Here is a tiny trained network, its code and every weight. The questions are about switching its units off for an input and a target symbol, where a switched-off unit gives its printed mean instead of its output.

import numpy as np


def w(rows, s, z=0):
    codes = np.array(rows[::2]) - 128.0
    scale = np.full(codes.shape[1], s)
    scale[-1] = z or s
    return codes * scale


def softmax(a):
    e = np.exp(a - a.max(-1, keepdims=True))
    return e / e.sum(-1, keepdims=True)


def log_softmax(a):
    a = a - a.max(-1, keepdims=True)
    return a - np.log(np.exp(a).sum(-1, keepdims=True))


def net(x, mask):
    ids = ['ΔΛΠΣΦΨαγεζηθμξω'.index(c) for c in x.split()]
    T = len(ids)
    res = E[ids] + P[:T]
    u = 0
    for l in range(3):
        r = res
        for j in range(2):
            rows = slice(2 * j, 2 * j + 2)
            q, k, v = (r @ M[l][rows].T for M in (Q, K, V))
            z = softmax(np.where(np.tri(T) > 0, q @ k.T / 2**0.5, -1e9)) @ v
            o = O[l][rows]
            res = res + np.where(mask[u + j], z, o[:, -1]) @ o[:, :-1]
        u += 2
    return log_softmax(res[-1] @ U[:, :-1].T + U[:, -1])


Q, K, V, O = {}, {}, {}, {}
E = w([
[96,102,207,93,144,122,121,152],'Δ',
[96,117,146,163,122,164,106,43],'Λ',
[170,121,179,94,135,117,70,165],'Π',
[63,120,168,114,154,127,106,91],'Σ',
[123,56,132,159,172,144,69,60],'Φ',
[135,146,133,102,176,122,62,132],'Ψ',
[181,74,163,161,117,159,73,96],'α',
[138,67,160,88,194,94,65,134],'γ',
[134,33,207,190,114,193,119,78],'ε',
[115,108,166,174,55,171,110,97],'ζ',
[173,146,163,88,164,120,180,68],'η',
[206,189,142,143,123,184,110,94],'θ',
[61,49,80,190,144,238,63,83],'μ',
[150,223,152,40,114,68,186,121],'ξ',
[116,102,187,156,14,165,249,8],'ω',
],0.014)
P = w([
[122,140,151,86,106,178,87,130],'0',
[122,139,177,123,128,144,60,124],'1',
[105,55,75,34,96,180,166,157],'2',
[160,189,199,82,147,197,95,35],'3',
[123,138,161,164,127,85,113,137],'4',
[150,30,77,49,90,170,128,168],'5',
[170,179,224,103,175,142,112,14],'6',
[125,140,175,207,145,47,129,140],'7',
[137,39,74,43,83,165,115,161],'8',
[181,183,231,143,212,93,120,4],'9',
[128,146,182,247,178,13,147,148],'10',
[122,56,71,34,74,160,104,157],'11',
[169,109,239,188,165,114,91,32],'12',
],0.015)
Q[0] = w([
[104,160,159,145,131,132,133,99],'0.h1',
[129,158,26,136,120,150,211,153],'0.h1',
[146,182,253,126,104,159,123,97],'0.h2',
[162,132,179,137,163,162,82,67],'0.h2',
],0.015)
K[0] = w([
[90,97,96,157,143,109,137,156],'0.h1',
[121,85,56,3,90,212,123,149],'0.h1',
[119,161,167,226,152,69,155,155],'0.h2',
[142,129,59,190,156,109,151,160],'0.h2',
],0.013)
V[0] = w([
[33,162,183,137,159,138,119,164],'0.h1',
[130,106,177,102,167,148,112,98],'0.h1',
[185,179,104,176,255,128,106,35],'0.h2',
[65,104,156,88,142,172,174,118],'0.h2',
],0.009)
O[0] = w([
[9,152,206,140,98,54,88,137,204],'0.h1',
[76,91,254,60,107,150,112,86,255],'0.h1',
[192,83,100,104,7,42,104,23,120],'0.h2',
[61,85,224,115,122,205,205,132,112],'0.h2',
],0.0065,0.0044)
Q[1] = w([
[76,106,2,128,118,156,144,213],'1.h1',
[96,132,114,166,86,103,115,198],'1.h1',
[121,47,164,79,148,127,118,112],'1.h2',
[155,189,231,98,157,136,83,12],'1.h2',
],0.0096)
K[1] = w([
[107,67,76,2,81,241,134,162],'1.h1',
[156,112,95,90,242,159,172,86],'1.h1',
[82,195,75,198,138,129,84,114],'1.h2',
[170,114,199,205,127,26,156,153],'1.h2',
],0.0092)
V[1] = w([
[152,89,124,79,160,152,166,110],'1.h1',
[137,146,110,116,126,118,122,161],'1.h1',
[88,197,62,115,114,152,99,116],'1.h2',
[112,41,92,160,250,146,96,55],'1.h2',
],0.013)
O[1] = w([
[182,65,157,103,92,64,122,116,58],'1.h1',
[116,139,154,162,54,120,121,162,45],'1.h1',
[74,208,57,164,92,96,81,97,2],'1.h2',
[127,98,83,114,254,107,116,87,98],'1.h2',
],0.013,0.0066)
Q[2] = w([
[135,143,5,111,115,109,240,170],'2.h1',
[141,181,128,154,143,104,126,79],'2.h1',
[132,174,169,116,141,118,103,66],'2.h2',
[148,143,203,94,128,144,76,94],'2.h2',
],0.013)
K[2] = w([
[124,103,73,9,75,212,94,124],'2.h1',
[74,65,119,128,114,126,82,153],'2.h1',
[104,113,143,210,166,60,68,161],'2.h2',
[179,180,186,255,176,70,161,113],'2.h2',
],0.0082)
V[2] = w([
[216,185,118,168,101,219,87,30],'2.h1',
[162,206,177,33,101,81,254,45],'2.h1',
[126,59,153,212,84,171,201,6],'2.h2',
[8,136,111,93,104,89,208,74],'2.h2',
],0.0089)
O[2] = w([
[137,113,75,246,143,151,127,99,143],'2.h1',
[164,201,132,146,152,48,233,101,160],'2.h1',
[69,194,51,55,87,207,145,103,254],'2.h2',
[42,85,134,77,142,61,161,87,38],'2.h2',
],0.012,0.0071)
U = w([
[111,132,235,110,146,158,143,173,6],'Δ',
[76,164,53,100,126,97,88,61,192],'Λ',
[185,137,247,181,151,183,126,199,32],'Π',
[57,131,193,106,155,110,107,101,98],'Σ',
[171,74,71,84,177,105,80,91,162],'Φ',
[148,87,170,138,105,48,26,62,254],'Ψ',
[233,95,81,171,171,196,148,177,125],'α',
[195,55,178,83,154,105,104,141,118],'γ',
[162,116,171,108,198,220,156,173,14],'ε',
[39,216,151,162,177,222,103,234,144],'ζ',
[206,79,137,116,137,70,157,99,194],'η',
[186,172,82,118,50,113,26,78,156],'θ',
[129,2,106,59,11,138,81,119,167],'μ',
[113,174,195,154,76,120,121,142,100],'ξ',
[112,166,164,155,203,184,211,185,65],'ω',
],0.0052,0.0082)

Each question gives the input, a string of symbols that net reads in full, and the target symbol t.
The units are the heads (2 rows each of Q, K, V and O). Each row of codes is followed by its name. A weight is (code - 128) times the scale printed after its matrix; where a second scale follows, it is the last column's (O and U).
mask holds one flag per head, layer by layer. A switched-off head (its flag False) gives its mean, the last column of its rows in O, instead of its output. The means were averaged over made-up inputs and are rounded, as every weight is.
A unit's drop is (log p(t) with every unit on - log p(t) with that unit switched off) / (log p(t) with every unit on - log p(t) with every unit switched off).
The circuit of an input: a set's keep is (log p(t) with only the set's units on - log p(t) with every unit switched off) / (log p(t) with every unit on - log p(t) with every unit switched off). Starting from all 6 units, units are removed one at a time, each time the one whose removal leaves the highest keep (on an exact tie, the one counted first), for as long as the keep stays at least 0.8.
circuit, biggest first: the units of the circuit, biggest drop first
unit that matters most: the unit with the biggest drop
heads that matter: for each layer, one digit per head in row order, 1 if its drop is at least 0.15 and else 0, layers parted by /
input ζ ζ Π α Φ Λ θ ζ ζ ζ Π Π Ψ, target Π: heads that matter : 00 / 11 / 01
input θ ζ ζ, target α: circuit, biggest first : [2.h1, 0.h1]
input α Λ ε ζ Ψ ζ Λ ζ ζ ζ θ, target θ: unit that matters most : 0.h2
input ε Δ ζ ξ Π Π Φ, target Π: circuit, biggest first : [2.h2, 1.h2]
input α ξ ξ ζ, target ξ: circuit, biggest first : [1.h2, 2.h1]
input ε ζ ζ Ψ ζ Π Π Π ζ Π ω, target ω: heads that matter : 00 / 01 / 10
input ζ Ψ μ ε θ ζ Ψ, target θ: circuit, biggest first : [0.h2, 1.h2]
input θ ξ Π Ψ Δ Π ζ Ψ ω Λ, target Ψ: heads that matter : 01 / 00 / 01
input Φ ζ γ ζ Ψ ζ ω, target Ψ: heads that matter : 01 / 01 / 01
input Λ ξ ζ Π Π, target Π: heads that matter : 00 / 00 / 01
input Δ ζ Ψ Π ζ Π Ψ ε ζ ζ Π η η, target Π: heads that matter : 00 / 11 / 01
input θ ζ Π ζ ξ Ψ, target η: circuit, biggest first : [2.h1, 1.h1]
input Λ Π Π ξ ζ ζ Π η Λ, target ω: heads that matter : 01 / 00 / 10
input Ψ θ ω Φ, target θ: unit that matters most : 0.h2
input ζ α θ Δ Ψ ε Ψ, target Ψ: heads that matter : 01 / 01 / 01
input Ψ ζ θ, target α: circuit, biggest first : [0.h1, 2.h1]
input ζ ζ γ Ψ, target ζ: circuit, biggest first : [1.h1, 2.h1, 0.h2]
input ζ Λ Ψ Π ε Ψ ξ γ, target γ: circuit, biggest first : [1.h2, 2.h1]
input ω ζ η θ ξ Ψ Σ θ ω η, target θ: heads that matter : 01 / 01 / 00
input Λ ζ ξ γ Π ζ ζ, target Π: heads that matter : 00 / 00 / 01
input ζ Ψ γ ζ ζ θ Δ γ ζ ζ ζ μ, target Φ: unit that matters most : 1.h2
input Ψ ε Ψ ξ Ψ ω ε ζ γ Ψ, target ζ: heads that matter : 00 / 10 / 00
input ω μ ζ α ω Π Π ε ζ θ ζ γ, target α: heads that matter : 10 / 10 / 11
input η ζ Φ ε Π ζ Σ μ, target μ: heads that matter : 00 / 11 / 10
input ζ ξ ζ Ψ ξ θ ζ ε ξ, target η: circuit, biggest first : [2.h1, 0.h1, 1.h1]
input Π ζ Ψ, target μ: heads that matter : 00 / 10 / 10
input Π Ψ ζ η, target Ψ: circuit, biggest first : [2.h2, 1.h2, 0.h2]
input Π θ μ, target Φ: circuit, biggest first : [1.h2]
input ξ Ψ ξ, target η: circuit, biggest first : [2.h1, 1.h1]
input Ψ ε Ψ ζ Ψ ζ ζ η, target η: heads that matter : 01 / 01 / 10
